Below are the code and all the weights of a small trained network. Each question names an input and a class and asks about switching units off, where a switched-off unit gives its printed mean instead of its output.

import numpy as np


def w(rows, s, z=0):
    codes = np.array(rows[::2]) - 128.0
    scale = np.full(codes.shape[1], s)
    scale[-1] = z or s
    return codes * scale


def norm(h):
    return h / np.sqrt((h * h).mean(-1, keepdims=True) + 1e-5)


def f(y):
    return np.maximum(y, 0)


def log_softmax(a):
    a = a - a.max(-1, keepdims=True)
    return a - np.log(np.exp(a).sum(-1, keepdims=True))


def net(x, mask):
    res = np.array(x, float).reshape(1, 8) / 4 @ E
    u = 0
    for l in range(3):
        y = f(norm(res) @ A[l][:, :-1].T + A[l][:, -1])
        res = res + np.where(mask[u : u + 6], y, B[l][:, -1]) @ B[l][:, :-1]
        u += 6
    return log_softmax(norm(res)[-1] @ U[:, :-1].T + U[:, -1])


A, B = {}, {}
E = w([
[129,129,129],'x0',
[130,129,130],'x1',
[69,158,21],'x2',
[131,126,127],'x3',
[254,70,58],'x4',
[45,20,133],'x5',
[128,130,131],'x6',
[128,131,130],'x7',
],0.0055)
A[0] = w([
[74,238,179,91],'0.n0',
[140,131,207,71],'0.n1',
[101,200,80,42],'0.n2',
[183,248,157,2],'0.n3',
[81,154,165,84],'0.n4',
[195,154,225,81],'0.n5',
],0.015,0.0053)
B[0] = w([
[188,100,94,253],'0.n0',
[81,126,86,182],'0.n1',
[52,167,97,174],'0.n2',
[91,122,253,213],'0.n3',
[169,113,140,189],'0.n4',
[96,166,68,226],'0.n5',
],0.03,0.0066)
A[1] = w([
[72,133,124,65],'1.n0',
[125,124,136,56],'1.n1',
[250,130,110,103],'1.n2',
[163,131,153,8],'1.n3',
[82,46,164,80],'1.n4',
[118,179,79,119],'1.n5',
],0.016,0.0018)
B[1] = w([
[157,157,97,198],'1.n0',
[122,151,137,130],'1.n1',
[220,120,112,253],'1.n2',
[138,158,107,145],'1.n3',
[87,210,251,220],'1.n4',
[188,98,72,223],'1.n5',
],0.017,0.0056)
A[2] = w([
[234,94,136,187],'2.n0',
[213,226,135,190],'2.n1',
[58,127,107,2],'2.n2',
[32,71,248,105],'2.n3',
[49,14,103,19],'2.n4',
[47,163,26,114],'2.n5',
],0.011,0.00056)
B[2] = w([
[227,163,125,254],'2.n0',
[185,53,200,252],'2.n1',
[147,112,79,159],'2.n2',
[108,135,250,250],'2.n3',
[95,80,201,142],'2.n4',
[31,185,86,240],'2.n5',
],0.02,0.0054)
U = w([
[113,120,211,114],'0',
[249,82,96,104],'1',
[79,124,33,47],'2',
[163,134,120,252],'3',
],0.012,0.0031)

Each question gives the input, the list of numbers given to net, and the class t.
The units are the neurons (one row each of A and B). Each row of codes is followed by its name. A weight is (code - 128) times the scale printed after its matrix; where a second scale follows, it is the last column's (A, B and U).
mask holds one flag per neuron, layer by layer. A switched-off neuron (its flag False) gives its mean, the last column of its row in B, instead of its output. The means were averaged over made-up inputs and are rounded, as every weight is.
A unit's drop is (log p(t) with every unit on - log p(t) with that unit switched off) / (log p(t) with every unit on - log p(t) with every unit switched off).
The circuit of an input: a set's keep is (log p(t) with only the set's units on - log p(t) with every unit switched off) / (log p(t) with every unit on - log p(t) with every unit switched off). Starting from the 12 units with the biggest drops (on a tie, the unit counted first), units are removed one at a time, each time the one whose removal leaves the highest keep (on an exact tie, the one counted first), for as long as the keep stays at least 0.8.
units of the circuit, in order: the units of the circuit, biggest drop first
most important unit: the unit with the biggest drop
k most important neurons: the k neurons with the biggest drops, biggest first
k most important neurons of layer l: the k neurons of layer l with the biggest drops, biggest first
drop when u is switched off: that unit's drop, to one decimal
input [-3,-7,-6,8,-8,4,8,-3], class 1: units of the circuit, in order -> 0.n0, 0.n3
input [-3,1,-7,-3,3,-6,6,0], class 2: units of the circuit, in order -> 0.n5, 2.n5
input [-1,-6,-4,3,-8,-6,-3,8], class 1: units of the circuit, in order -> 0.n0
input [7,1,-3,0,-7,3,-2,-8], class 1: 2 most important neurons -> 0.n3, 0.n0
input [3,-6,5,5,1,-6,-1,5], class 0: 2 most important neurons -> 0.n3, 0.n5
input [1,-1,-4,-7,-6,5,-2,-8], class 1: 3 most important neurons -> 0.n4, 0.n2, 0.n3
input [-4,-8,-7,7,1,-8,6,-2], class 0: 3 most important neurons -> 0.n3, 0.n2, 2.n3
input [-3,1,5,-5,-7,2,-3,-3], class 1: 2 most important neurons -> 0.n0, 0.n3
input [-4,5,-7,-2,-7,-6,-7,-1], class 1: 4 most important neurons -> 0.n0, 0.n2, 0.n4, 0.n5
input [0,-4,1,3,6,8,0,5], class 0: 2 most important neurons of layer 0 -> 0.n0, 0.n5
input [0,-8,8,8,-5,2,5,7], class 2: 2 most important neurons -> 0.n2, 1.n2
input [-3,-6,2,-3,6,-8,-6,-1], class 0: units of the circuit, in order -> 0.n3, 0.n0
input [-6,-5,8,-8,7,2,5,4], class 2: units of the circuit, in order -> 0.n0, 2.n5
input [-1,7,-3,8,4,8,8,-5], class 0: 2 most important neurons -> 0.n0, 0.n4
input [-5,-6,6,3,6,-8,8,-3], class 0: 4 most important neurons of layer 0 -> 0.n3, 0.n5, 0.n0, 0.n1
input [8,5,4,-1,2,-8,-1,3], class 0: most important neuron of layer 0 -> 0.n3
input [-7,-7,-7,8,-8,-1,-5,0], class 1: 2 most important neurons of layer 0 -> 0.n0, 0.n4
input [-6,-5,-6,1,4,4,-6,-6], class 2: 3 most important neurons -> 0.n3, 0.n0, 1.n2
input [-4,8,4,-5,1,2,4,0], class 2: 3 most important neurons -> 0.n3, 0.n0, 1.n2
input [3,6,-8,1,7,5,8,1], class 2: most important neuron -> 0.n5
input [-4,7,-5,-5,-5,-4,2,-3], class 1: 2 most important neurons -> 0.n0, 1.n5
input [-2,5,-6,8,-5,-3,0,5], class 2: 2 most important neurons -> 0.n5, 0.n1
input [4,8,6,-3,-4,0,-6,3], class 2: 2 most important neurons -> 0.n2, 1.n2
input [-2,-1,-5,8,1,-8,-3,6], class 0: drop when 0.n3 is switched off -> 2.7
input [6,-5,1,-7,6,7,-5,0], class 0: drop when 0.n5 is switched off -> 1.7
input [6,6,-1,-5,-6,0,-6,8], class 1: drop when 1.n3 is switched off -> 0.0
input [2,-6,6,1,1,1,-2,1], class 2: drop when 0.n3 is switched off -> 0.1
input [2,-3,-4,-3,1,-2,4,5], class 2: most important unit -> 0.n5
